Below is a small trained network, with its code and all its weights. Each question gives an input and a class and asks what happens when units are switched off, that is, made to give their printed mean instead of their output.

import numpy as np


def w(rows, s, z=0):
    codes = np.array(rows[::2]) - 128.0
    scale = np.full(codes.shape[1], s)
    scale[-1] = z or s
    return codes * scale


def norm(h):
    return h / np.sqrt((h * h).mean(-1, keepdims=True) + 1e-5)


def f(y):
    return y / 2 * (1 + np.tanh(0.7978845608 * (y + 0.044715 * y**3)))


def log_softmax(a):
    a = a - a.max(-1, keepdims=True)
    return a - np.log(np.exp(a).sum(-1, keepdims=True))


def net(x, mask):
    res = np.array(x, float).reshape(1, 8) / 4 @ E
    u = 0
    for l in range(4):
        y = f(norm(res) @ A[l][:, :-1].T + A[l][:, -1])
        res = res + np.where(mask[u : u + 4], y, B[l][:, -1]) @ B[l][:, :-1]
        u += 4
    return log_softmax(norm(res)[-1] @ U[:, :-1].T + U[:, -1])


A, B = {}, {}
E = w([
[164,52,163,146,194,24,170,245,101],'x0',
[67,157,110,219,120,9,128,121,255],'x1',
[126,130,139,129,127,152,124,148,148],'x2',
[120,135,118,116,136,94,120,105,101],'x3',
[253,44,176,92,219,143,5,113,137],'x4',
[130,123,137,151,139,144,130,126,130],'x5',
[156,117,139,137,113,136,145,126,139],'x6',
[128,128,128,112,121,150,133,152,154],'x7',
],0.0071)
A[0] = w([
[183,101,123,91,156,131,156,233,43,253],'L0N1',
[119,136,188,118,98,129,218,253,26,87],'L0N2',
[153,69,81,89,166,64,78,222,145,105],'L0N3',
[143,81,129,72,158,155,147,105,109,239],'L0N4',
],0.0071,0.0036)
B[0] = w([
[81,166,61,252,50,189,77,110,38,254],'L0N1',
[130,104,4,142,115,119,221,174,47,214],'L0N2',
[164,47,247,187,162,143,147,148,129,199],'L0N3',
[169,143,53,82,204,173,63,254,37,208],'L0N4',
],0.0073,0.006)
A[1] = w([
[144,125,103,139,173,116,110,51,234,118],'L1N1',
[139,55,159,118,144,89,2,100,211,85],'L1N2',
[127,119,125,72,111,154,185,152,83,137],'L1N3',
[122,116,116,112,118,239,156,94,24,253],'L1N4',
],0.0071,0.0023)
B[1] = w([
[171,149,2,215,89,184,177,237,35,154],'L1N1',
[187,164,42,111,80,195,121,197,20,171],'L1N2',
[75,55,121,175,122,118,35,120,119,154],'L1N3',
[112,19,201,87,82,111,132,75,251,255],'L1N4',
],0.0091,0.0085)
A[2] = w([
[165,147,126,201,80,137,121,255,107,253],'L2N1',
[111,158,88,178,106,135,189,157,110,130],'L2N2',
[204,76,150,139,155,86,21,150,121,137],'L2N3',
[141,169,130,153,173,61,239,151,150,91],'L2N4',
],0.0081,0.0032)
B[2] = w([
[88,176,91,104,174,59,148,97,129,254],'L2N1',
[173,192,171,89,145,59,102,178,54,195],'L2N2',
[145,189,128,112,135,152,153,72,150,199],'L2N3',
[132,22,185,143,193,64,74,254,154,158],'L2N4',
],0.0082,0.0096)
A[3] = w([
[254,108,158,212,225,159,69,160,47,109],'L3N1',
[131,198,132,177,186,29,119,156,173,255],'L3N2',
[175,149,77,63,163,229,96,109,141,86],'L3N3',
[63,90,159,81,152,110,183,124,171,154],'L3N4',
],0.0078,0.0016)
B[3] = w([
[34,117,133,92,24,172,236,95,186,254],'L3N1',
[173,180,166,65,157,194,129,17,247,249],'L3N2',
[125,162,151,195,173,39,27,180,74,212],'L3N3',
[166,2,86,76,119,172,202,156,47,157],'L3N4',
],0.008,0.0068)
U = w([
[57,48,138,99,48,178,142,68,136,172],'0',
[121,169,17,150,88,112,164,156,42,189],'1',
[120,234,120,89,112,132,190,50,206,192],'2',
[105,128,162,122,196,13,164,142,170,3],'3',
[187,135,167,63,121,161,6,79,131,62],'4',
],0.012,0.003)

Each question gives the input, the list of numbers given to net, and the class t.
The units are the neurons (one row each of A and B). Each row of codes is followed by its name. A weight is (code - 128) times the scale printed after its matrix; where a second scale follows, it is the last column's (A, B and U).
mask holds one flag per neuron, layer by layer. A switched-off neuron (its flag False) gives its mean, the last column of its row in B, instead of its output. The means were averaged over made-up inputs and are rounded, as every weight is.
A unit's drop is (log p(t) with every unit on - log p(t) with that unit switched off) / (log p(t) with every unit on - log p(t) with every unit switched off).
The circuit of an input: a set's keep is (log p(t) with only the set's units on - log p(t) with every unit switched off) / (log p(t) with every unit on - log p(t) with every unit switched off). Starting from the 12 units with the biggest drops (on a tie, the unit counted first), units are removed one at a time, each time the one whose removal leaves the highest keep (on an exact tie, the one counted first), for as long as the keep stays at least 0.8.
circuit, biggest first: the units of the circuit, biggest drop first
unit that matters most: the unit with the biggest drop
top k neurons: the k neurons with the biggest drops, biggest first
k most important neurons of layer l: the k neurons of layer l with the biggest drops, biggest first
input [8,1,-1,4,8,-7,8,-7], class 2: circuit, biggest first -> L2N3, L3N1
input [-6,3,-7,-1,1,4,-3,5], class 1: unit that matters most -> L0N2
input [7,7,-5,8,1,-2,3,-2], class 2: 2 most important neurons of layer 0 -> L0N2, L0N3
input [4,8,-2,0,2,-1,-7,7], class 2: top 3 neurons -> L3N2, L0N2, L1N2
input [3,2,-5,0,-3,-5,-5,2], class 3: top 2 neurons -> L2N4, L1N4
input [0,0,-3,8,1,2,6,-6], class 4: top 2 neurons -> L0N2, L3N1
input [6,2,-3,2,-8,-4,-7,-7], class 3: 2 most important neurons of layer 3 -> L3N2, L3N1
input [4,1,4,2,-5,-7,-1,5], class 3: circuit, biggest first -> L1N2, L3N1
input [-4,1,4,4,3,-7,1,-7], class 1: 2 most important neurons of layer 0 -> L0N1, L0N2
input [-2,5,5,5,1,2,-6,5], class 1: top 3 neurons -> L1N1, L1N2, L0N1
input [1,-3,0,-3,0,-5,-8,8], class 1: top 2 neurons -> L0N2, L0N4
input [7,-3,7,2,0,-8,7,1], class 1: top 3 neurons -> L0N2, L0N1, L2N1
input [4,-5,3,7,1,-6,-8,6], class 0: 2 most important neurons of layer 1 -> L1N4, L1N2
input [1,-8,5,-8,5,8,-5,1], class 0: top 3 neurons -> L3N1, L0N1, L3N2
input [3,8,3,-6,1,2,-5,8], class 2: unit that matters most -> L3N2
input [0,8,-5,5,7,7,0,6], class 1: top 2 neurons -> L1N2, L1N1
input [-3,1,1,-8,4,8,2,2], class 1: top 2 neurons -> L0N1, L1N2
input [6,1,-6,1,5,-1,5,7], class 2: 2 most important neurons of layer 1 -> L1N4, L1N3
input [8,-2,6,-1,1,1,6,5], class 0: top 3 neurons -> L0N3, L3N1, L1N4
input [-2,-4,-4,8,-2,-1,1,-5], class 0: circuit, biggest first -> L1N4
